In the rows, zero is written as 100.
Rows, each with its class:
[97, 75, 107, 98, 95, 103, 100, 108, 94, 96, 102, 100, 110, 96, 86, 116, 76, 94, 97, 91, 96, 97, 120, 74, 102, 99, 97, 105, 98, 98, 87, 95, 104, 101, 108, 102, 103, 100, 102, 93, 101, 105, 102, 92, 102, 95, 99, 93, 125, 77, 103, 105, 121, 108, 97, 96, 92, 101, 111, 100, 98, 116, 97, 96, 99, 98, 99, 102, 100, 85, 100, 94, 102, 89, 105, 104, 98, 93, 101, 100, 99, 99, 99, 99, 98, 101, 99, 98, 99, 97, 99, 104, 105, 86, 100, 113, 101, 93, 108, 103, 102, 102, 95, 101, 94, 101, 100, 100, 84, 90, 99, 98, 92, 103, 86, 93, 95, 64, 101, 100, 101, 94, 90, 91, 83, 103, 124, 102, 100, 111, 102, 93, 78, 108, 94, 102, 77, 107, 95, 82, 105, 102, 78, 91, 94, 104, 101, 102, 98, 101, 99, 93, 100, 99, 101, 92, 106, 101, 100, 100, 93, 81, 104, 97, 95, 117, 116, 100, 95] : gj
[98, 94, 108, 93, 97, 99, 100, 97, 103, 97, 98, 90, 89, 101, 95, 112, 66, 108, 96, 92, 102, 91, 115, 88, 96, 103, 69, 101, 108, 99, 97, 95, 101, 141, 103, 101, 101, 88, 116, 81, 93, 130, 97, 88, 105, 103, 118, 96, 152, 98, 96, 94, 114, 96, 100, 115, 115, 93, 102, 97, 84, 113, 97, 120, 101, 83, 90, 112, 99, 81, 93, 104, 102, 83, 109, 99, 106, 96, 94, 116, 108, 103, 122, 93, 91, 97, 105, 91, 93, 98, 98, 95, 101, 80, 99, 109, 106, 103, 110, 103, 117, 100, 88, 104, 103, 119, 91, 98, 101, 104, 102, 100, 98, 102, 96, 100, 111, 105, 104, 97, 100, 102, 105, 101, 82, 106, 114, 110, 109, 99, 105, 95, 107, 88, 90, 90, 92, 96, 100, 98, 108, 110, 71, 98, 84, 102, 108, 100, 100, 101, 101, 98, 105, 107, 104, 89, 103, 91, 109, 96, 96, 89, 102, 99, 66, 94, 100, 114, 97] : gj
[108, 100, 113, 111, 99, 100, 91, 112, 92, 96, 114, 86, 115, 107, 103, 120, 76, 97, 92, 108, 101, 94, 120, 98, 89, 115, 46, 103, 108, 93, 108, 105, 105, 120, 106, 105, 103, 102, 105, 81, 112, 126, 100, 98, 90, 105, 111, 88, 156, 113, 105, 97, 87, 120, 104, 112, 140, 84, 120, 96, 29, 127, 109, 101, 105, 97, 93, 108, 92, 93, 120, 87, 108, 92, 93, 105, 98, 105, 116, 110, 99, 100, 93, 85, 102, 101, 118, 84, 96, 94, 99, 100, 71, 96, 93, 105, 101, 99, 124, 107, 111, 91, 65, 101, 92, 92, 103, 93, 88, 106, 106, 75, 80, 107, 104, 87, 112, 30, 108, 95, 107, 101, 77, 71, 70, 113, 100, 109, 132, 136, 106, 101, 118, 107, 95, 102, 99, 96, 77, 89, 99, 104, 112, 105, 88, 94, 88, 96, 92, 104, 102, 93, 111, 98, 104, 112, 108, 88, 105, 106, 95, 91, 98, 92, 71, 95, 89, 105, 76] : tb
[103, 97, 103, 95, 93, 102, 105, 97, 101, 100, 95, 80, 93, 97, 95, 81, 87, 111, 92, 93, 98, 98, 110, 89, 97, 104, 100, 97, 110, 99, 83, 96, 105, 141, 108, 99, 101, 85, 116, 104, 87, 135, 102, 92, 107, 105, 113, 99, 127, 97, 98, 101, 115, 103, 97, 96, 109, 101, 100, 103, 87, 101, 96, 116, 101, 85, 84, 112, 98, 80, 94, 105, 100, 99, 111, 102, 109, 92, 94, 109, 103, 102, 124, 97, 92, 107, 108, 91, 100, 101, 98, 97, 97, 88, 95, 106, 99, 103, 97, 101, 109, 106, 109, 102, 101, 110, 94, 105, 114, 103, 97, 99, 91, 101, 102, 98, 110, 123, 109, 94, 97, 105, 80, 102, 88, 100, 108, 100, 72, 80, 98, 95, 110, 81, 82, 96, 90, 97, 95, 100, 103, 110, 92, 99, 88, 103, 111, 102, 100, 101, 102, 100, 101, 103, 103, 89, 100, 96, 101, 100, 105, 80, 102, 103, 81, 87, 99, 112, 100] : qd
[108, 54, 117, 112, 93, 96, 83, 117, 87, 100, 117, 80, 131, 110, 83, 127, 71, 101, 98, 96, 96, 94, 128, 72, 90, 120, 48, 100, 112, 88, 96, 100, 108, 103, 121, 112, 113, 111, 105, 86, 118, 117, 106, 104, 97, 91, 106, 86, 166, 98, 105, 101, 89, 134, 97, 113, 126, 86, 134, 94, 29, 138, 104, 86, 105, 90, 92, 106, 93, 87, 123, 75, 104, 88, 96, 101, 96, 107, 121, 105, 99, 102, 83, 83, 104, 108, 120, 84, 99, 91, 94, 100, 70, 93, 111, 120, 106, 82, 132, 105, 113, 99, 71, 99, 92, 82, 101, 85, 70, 104, 105, 69, 65, 115, 95, 79, 99, 29, 106, 99, 99, 95, 67, 56, 61, 118, 116, 97, 135, 151, 106, 92, 101, 113, 91, 100, 96, 109, 54, 69, 102, 100, 101, 103, 91, 95, 82, 98, 97, 100, 100, 82, 104, 98, 110, 103, 121, 80, 106, 111, 78, 69, 107, 108, 74, 105, 93, 94, 69] : tq
[100, 110, 93, 96, 94, 99, 104, 95, 104, 102, 96, 73, 95, 98, 95, 80, 122, 102, 101, 94, 98, 101, 104, 89, 98, 106, 117, 98, 105, 104, 82, 97, 101, 101, 107, 99, 102, 104, 106, 120, 101, 100, 102, 106, 102, 94, 96, 98, 90, 110, 100, 104, 110, 99, 100, 98, 108, 106, 95, 103, 93, 92, 93, 99, 101, 91, 99, 107, 102, 98, 97, 101, 101, 116, 99, 101, 97, 110, 102, 100, 101, 98, 107, 97, 99, 104, 104, 105, 109, 96, 85, 99, 90, 97, 98, 99, 97, 100, 93, 101, 95, 100, 104, 102, 98, 98, 99, 96, 105, 101, 103, 109, 82, 104, 97, 105, 99, 128, 103, 98, 97, 100, 96, 102, 93, 101, 99, 92, 87, 81, 102, 98, 106, 91, 97, 102, 98, 103, 72, 94, 98, 98, 109, 103, 100, 96, 102, 97, 102, 101, 102, 103, 90, 102, 101, 96, 95, 103, 103, 103, 102, 90, 101, 102, 90, 91, 97, 98, 107] : hm
[109, 93, 115, 107, 102, 100, 96, 102, 100, 96, 105, 101, 110, 99, 108, 115, 76, 99, 126, 111, 95, 94, 119, 97, 97, 105, 61, 108, 110, 88, 112, 101, 97, 126, 102, 101, 102, 90, 105, 87, 98, 119, 99, 99, 91, 92, 106, 94, 139, 105, 103, 99, 93, 130, 104, 102, 118, 93, 115, 96, 65, 118, 103, 107, 102, 102, 95, 101, 99, 94, 112, 87, 105, 93, 97, 101, 102, 91, 111, 106, 101, 103, 99, 87, 101, 102, 109, 86, 96, 98, 97, 100, 85, 102, 99, 107, 96, 92, 119, 105, 106, 98, 92, 103, 98, 95, 99, 104, 91, 102, 99, 90, 95, 104, 101, 93, 109, 55, 106, 100, 97, 103, 79, 82, 79, 106, 106, 107, 101, 119, 103, 95, 110, 96, 89, 98, 97, 97, 112, 101, 95, 106, 90, 100, 90, 98, 96, 101, 99, 107, 101, 100, 108, 98, 102, 106, 101, 83, 103, 101, 94, 91, 99, 104, 93, 99, 91, 106, 89] : tb
[104, 83, 102, 108, 96, 99, 97, 102, 96, 99, 101, 95, 101, 102, 89, 102, 92, 106, 101, 92, 96, 99, 116, 94, 99, 107, 92, 103, 111, 97, 85, 96, 108, 115, 107, 101, 101, 96, 101, 98, 103, 120, 100, 101, 100, 96, 105, 92, 121, 100, 101, 99, 106, 109, 97, 104, 106, 91, 110, 97, 78, 110, 98, 101, 99, 94, 92, 106, 102, 89, 100, 97, 104, 97, 102, 99, 101, 91, 103, 104, 101, 89, 105, 97, 96, 99, 106, 97, 101, 98, 101, 101, 92, 94, 100, 110, 101, 95, 106, 102, 104, 101, 99, 100, 96, 97, 99, 100, 93, 103, 99, 92, 89, 102, 92, 92, 105, 73, 103, 95, 100, 102, 77, 92, 92, 105, 111, 100, 87, 100, 102, 93, 101, 98, 85, 100, 99, 100, 86, 86, 96, 104, 85, 83, 93, 97, 108, 101, 97, 102, 100, 96, 102, 100, 106, 99, 100, 85, 96, 105, 94, 87, 101, 99, 90, 96, 94, 102, 90] : gj
[101, 94, 88, 90, 96, 97, 110, 104, 97, 100, 88, 63, 92, 101, 94, 68, 121, 104, 99, 96, 98, 103, 91, 82, 100, 108, 124, 91, 112, 106, 70, 100, 100, 105, 111, 99, 107, 95, 112, 126, 101, 114, 105, 100, 106, 91, 102, 100, 95, 108, 97, 103, 117, 102, 92, 94, 105, 102, 94, 101, 96, 91, 97, 100, 100, 86, 89, 107, 100, 95, 91, 101, 100, 115, 108, 99, 102, 105, 96, 87, 101, 93, 112, 97, 101, 102, 109, 109, 100, 97, 98, 107, 92, 90, 100, 100, 100, 98, 90, 99, 98, 104, 108, 95, 103, 102, 101, 99, 107, 104, 91, 102, 69, 99, 90, 107, 98, 136, 106, 98, 99, 101, 83, 107, 89, 99, 96, 93, 79, 73, 103, 103, 106, 88, 92, 104, 90, 103, 67, 90, 101, 115, 113, 100, 98, 99, 110, 95, 103, 101, 100, 102, 101, 102, 105, 93, 94, 99, 106, 102, 101, 88, 104, 101, 85, 91, 100, 95, 109] : hm
[104, 100, 105, 109, 109, 96, 94, 97, 101, 93, 108, 121, 112, 102, 102, 119, 83, 100, 97, 113, 99, 104, 110, 103, 99, 97, 75, 109, 96, 88, 120, 101, 94, 108, 99, 107, 100, 96, 91, 84, 101, 104, 100, 100, 95, 109, 103, 98, 119, 99, 105, 97, 88, 102, 107, 103, 104, 100, 115, 97, 88, 108, 99, 99, 99, 107, 100, 94, 94, 97, 108, 96, 106, 90, 92, 103, 98, 90, 107, 100, 99, 102, 92, 98, 103, 101, 99, 91, 99, 106, 101, 97, 95, 109, 103, 104, 106, 96, 121, 100, 104, 96, 93, 95, 98, 93, 97, 100, 94, 98, 100, 89, 110, 102, 103, 90, 103, 55, 103, 102, 102, 97, 92, 115, 91, 98, 91, 106, 103, 127, 101, 97, 98, 108, 94, 108, 100, 100, 118, 99, 98, 104, 91, 102, 98, 93, 101, 101, 98, 94, 99, 94, 100, 93, 103, 95, 109, 87, 98, 99, 91, 108, 98, 100, 109, 107, 94, 99, 91] : tb
[103, 104, 108, 104, 101, 98, 99, 89, 104, 96, 92, 127, 104, 98, 102, 114, 90, 97, 100, 106, 100, 103, 107, 110, 98, 93, 97, 106, 96, 96, 108, 101, 101, 98, 90, 99, 94, 99, 96, 86, 98, 101, 102, 103, 94, 94, 138, 102, 98, 97, 106, 99, 88, 100, 105, 102, 94, 106, 97, 101, 108, 108, 102, 100, 101, 107, 99, 69, 100, 100, 103, 108, 100, 92, 98, 99, 98, 89, 100, 99, 98, 101, 96, 107, 101, 101, 102, 102, 98, 105, 102, 96, 104, 103, 105, 102, 97, 94, 97, 104, 108, 98, 104, 100, 114, 100, 103, 98, 98, 97, 102, 99, 116, 102, 103, 95, 101, 81, 99, 102, 103, 100, 96, 95, 105, 102, 105, 103, 94, 112, 101, 106, 110, 111, 89, 98, 105, 98, 123, 105, 96, 101, 92, 101, 104, 109, 101, 98, 99, 98, 101, 97, 97, 99, 98, 104, 101, 98, 96, 101, 101, 107, 100, 99, 115, 100, 97, 99, 102] : tb
